Below are the code and all the weights of a small trained network. Each question names an input and a class and asks about switching units off, where a switched-off unit gives its printed mean instead of its output.

import numpy as np


def w(rows, s, z=0):
    codes = np.array(rows[::2]) - 128.0
    scale = np.full(codes.shape[1], s)
    scale[-1] = z or s
    return codes * scale


def norm(h):
    return h / np.sqrt((h * h).mean(-1, keepdims=True) + 1e-5)


def f(y):
    return np.maximum(y, 0)


def log_softmax(a):
    a = a - a.max(-1, keepdims=True)
    return a - np.log(np.exp(a).sum(-1, keepdims=True))


def net(x, mask):
    res = np.array(x, float).reshape(1, 8) / 4 @ E
    u = 0
    for l in range(3):
        y = f(norm(res) @ A[l][:, :-1].T + A[l][:, -1])
        res = res + np.where(mask[u : u + 9], y, B[l][:, -1]) @ B[l][:, :-1]
        u += 9
    return log_softmax(norm(res)[-1] @ U[:, :-1].T + U[:, -1])


A, B = {}, {}
E = w([
[179,84,74,104,75,134,111,124],'x0',
[134,205,142,108,121,223,252,162],'x1',
[97,44,125,102,96,84,152,99],'x2',
[171,114,139,181,145,131,126,38],'x3',
[153,117,77,65,148,48,153,151],'x4',
[181,160,117,133,83,117,39,103],'x5',
[98,107,128,145,240,137,139,150],'x6',
[72,87,117,103,91,130,167,160],'x7',
],0.0019)
A[0] = w([
[185,171,107,146,201,112,47,197,42],'0.n0',
[88,36,109,137,194,134,85,102,5],'0.n1',
[123,112,152,116,98,31,102,113,101],'0.n2',
[189,171,124,103,113,177,198,89,107],'0.n3',
[163,175,118,144,123,248,185,60,21],'0.n4',
[155,200,101,113,178,104,77,152,53],'0.n5',
[93,65,86,111,171,150,104,61,99],'0.n6',
[165,93,108,75,4,88,98,190,1],'0.n7',
[82,155,128,115,140,220,204,184,87],'0.n8',
],0.003,0.0023)
B[0] = w([
[207,183,186,61,151,125,94,177,188],'0.n0',
[136,19,117,213,198,91,91,137,177],'0.n1',
[134,177,100,139,144,160,201,111,221],'0.n2',
[157,102,102,217,171,94,162,95,226],'0.n3',
[218,119,98,240,116,150,121,129,213],'0.n4',
[201,138,155,115,145,86,67,174,168],'0.n5',
[153,99,157,191,135,114,114,211,192],'0.n6',
[170,68,2,74,48,148,105,101,221],'0.n7',
[61,146,81,160,200,134,146,193,249],'0.n8',
],0.0031,0.0017)
A[1] = w([
[79,69,130,193,98,114,209,103,210],'1.n0',
[132,115,81,63,74,41,185,76,89],'1.n1',
[194,104,42,77,179,134,171,173,154],'1.n2',
[91,153,174,176,230,158,132,113,213],'1.n3',
[80,157,255,155,34,172,71,65,7],'1.n4',
[93,53,156,107,130,2,162,115,81],'1.n5',
[194,101,122,175,90,73,58,39,177],'1.n6',
[165,186,149,82,162,143,76,110,40],'1.n7',
[79,207,163,209,40,164,70,131,111],'1.n8',
],0.0031,0.0017)
B[1] = w([
[172,218,165,63,159,57,90,140,228],'1.n0',
[179,124,111,45,86,94,205,72,202],'1.n1',
[74,150,159,140,85,138,75,68,235],'1.n2',
[131,72,26,54,3,132,133,107,239],'1.n3',
[28,142,165,127,144,206,55,14,150],'1.n4',
[214,124,174,189,160,150,142,108,199],'1.n5',
[28,126,125,43,157,171,184,185,254],'1.n6',
[143,180,184,80,99,95,58,183,150],'1.n7',
[125,134,171,101,160,118,102,39,178],'1.n8',
],0.0032,0.0028)
A[2] = w([
[207,153,133,218,114,203,164,127,35],'2.n0',
[118,163,101,142,162,217,116,22,120],'2.n1',
[110,77,124,154,183,138,91,98,125],'2.n2',
[2,160,110,125,144,161,189,205,60],'2.n3',
[111,97,126,127,137,156,173,87,153],'2.n4',
[192,181,156,144,110,134,85,147,131],'2.n5',
[138,104,109,124,178,92,149,127,161],'2.n6',
[86,124,68,112,42,112,151,169,139],'2.n7',
[94,13,120,135,219,119,93,163,8],'2.n8',
],0.0045,0.0016)
B[2] = w([
[156,122,24,227,114,75,156,105,216],'2.n0',
[78,159,132,173,66,138,129,133,236],'2.n1',
[137,96,193,122,74,109,120,178,196],'2.n2',
[78,125,168,107,253,229,170,139,232],'2.n3',
[143,188,147,124,152,91,94,203,191],'2.n4',
[126,147,103,139,174,85,115,199,197],'2.n5',
[138,114,191,134,103,143,155,115,208],'2.n6',
[118,95,89,98,147,177,116,84,251],'2.n7',
[159,71,153,203,137,124,126,115,234],'2.n8',
],0.0048,0.0026)
U = w([
[63,153,138,115,242,220,205,160,162],'0',
[192,211,119,96,179,77,25,215,93],'1',
[161,198,39,253,87,130,173,121,175],'2',
[190,145,170,79,127,64,223,81,1],'3',
[148,86,30,25,25,131,111,78,152],'4',
[166,23,208,186,134,73,94,145,205],'5',
[22,177,191,153,39,167,51,75,46],'6',
],0.0076,0.002)

Each question gives the input, the list of numbers given to net, and the class t.
The units are the neurons (one row each of A and B). Each row of codes is followed by its name. A weight is (code - 128) times the scale printed after its matrix; where a second scale follows, it is the last column's (A, B and U).
mask holds one flag per neuron, layer by layer. A switched-off neuron (its flag False) gives its mean, the last column of its row in B, instead of its output. The means were averaged over made-up inputs and are rounded, as every weight is.
A unit's drop is (log p(t) with every unit on - log p(t) with that unit switched off) / (log p(t) with every unit on - log p(t) with every unit switched off).
The circuit of an input: a set's keep is (log p(t) with only the set's units on - log p(t) with every unit switched off) / (log p(t) with every unit on - log p(t) with every unit switched off). Starting from the 12 units with the biggest drops (on a tie, the unit counted first), units are removed one at a time, each time the one whose removal leaves the highest keep (on an exact tie, the one counted first), for as long as the keep stays at least 0.8.
units of the circuit, in order: the units of the circuit, biggest drop first
unit that matters most: the unit with the biggest drop
k most important neurons: the k neurons with the biggest drops, biggest first
top k neurons in layer l: the k neurons of layer l with the biggest drops, biggest first
drop of u: that unit's drop, to one decimal
input [1,-1,2,8,4,3,-2,0], class 3: unit that matters most => 1.n3
input [5,7,-5,-3,4,-4,0,-7], class 2: 3 most important neurons => [1.n6 2.n0 0.n4]
input [-6,-5,-6,-4,3,-8,2,-6], class 1: units of the circuit, in order => [0.n0 1.n6 2.n3]
input [-3,1,3,8,-2,-8,-4,-2], class 2: units of the circuit, in order => [0.n4 2.n0]
input [-2,3,-1,7,-7,-5,-3,7], class 2: 3 most important neurons => [0.n4 1.n6 2.n0]
input [5,6,0,-2,-4,1,2,0], class 2: 3 most important neurons => [0.n4 1.n6 2.n0]
input [3,-2,3,0,5,-8,1,-8], class 5: 2 most important neurons => [0.n1 0.n6]
input [-2,-3,-7,3,-3,-7,0,-2], class 2: 2 most important neurons => [1.n6 1.n2]
input [-2,2,-8,4,2,-3,6,-8], class 2: 2 most important neurons => [2.n0 1.n0]
input [-1,3,1,-1,-4,0,-4,1], class 2: 2 most important neurons => [0.n4 1.n6]
input [-7,-5,6,-3,5,-2,-2,-7], class 3: 2 most important neurons => [0.n2 1.n1]
input [0,8,7,1,-8,1,-1,2], class 2: top 2 neurons in layer 0 => [0.n4 0.n3]
input [2,-1,7,0,-3,-8,2,3], class 5: top 2 neurons in layer 1 => [1.n6 1.n5]
input [6,-1,2,-3,5,-8,3,-3], class 5: top neuron in layer 2 => [2.n8]
input [-2,-1,-6,7,6,-3,5,-3], class 1: 2 most important neurons => [0.n0 1.n7]
input [1,8,-7,0,-3,-4,7,-7], class 2: top 2 neurons in layer 1 => [1.n6 1.n3]
input [7,6,-6,-1,-2,-1,7,-8], class 2: drop of 2.n0 => 0.1
input [-2,2,-8,-7,4,5,-2,8], class 0: drop of 2.n3 => 0.6
input [0,-1,4,8,0,-3,-5,-2], class 3: drop of 2.n3 => 0.2
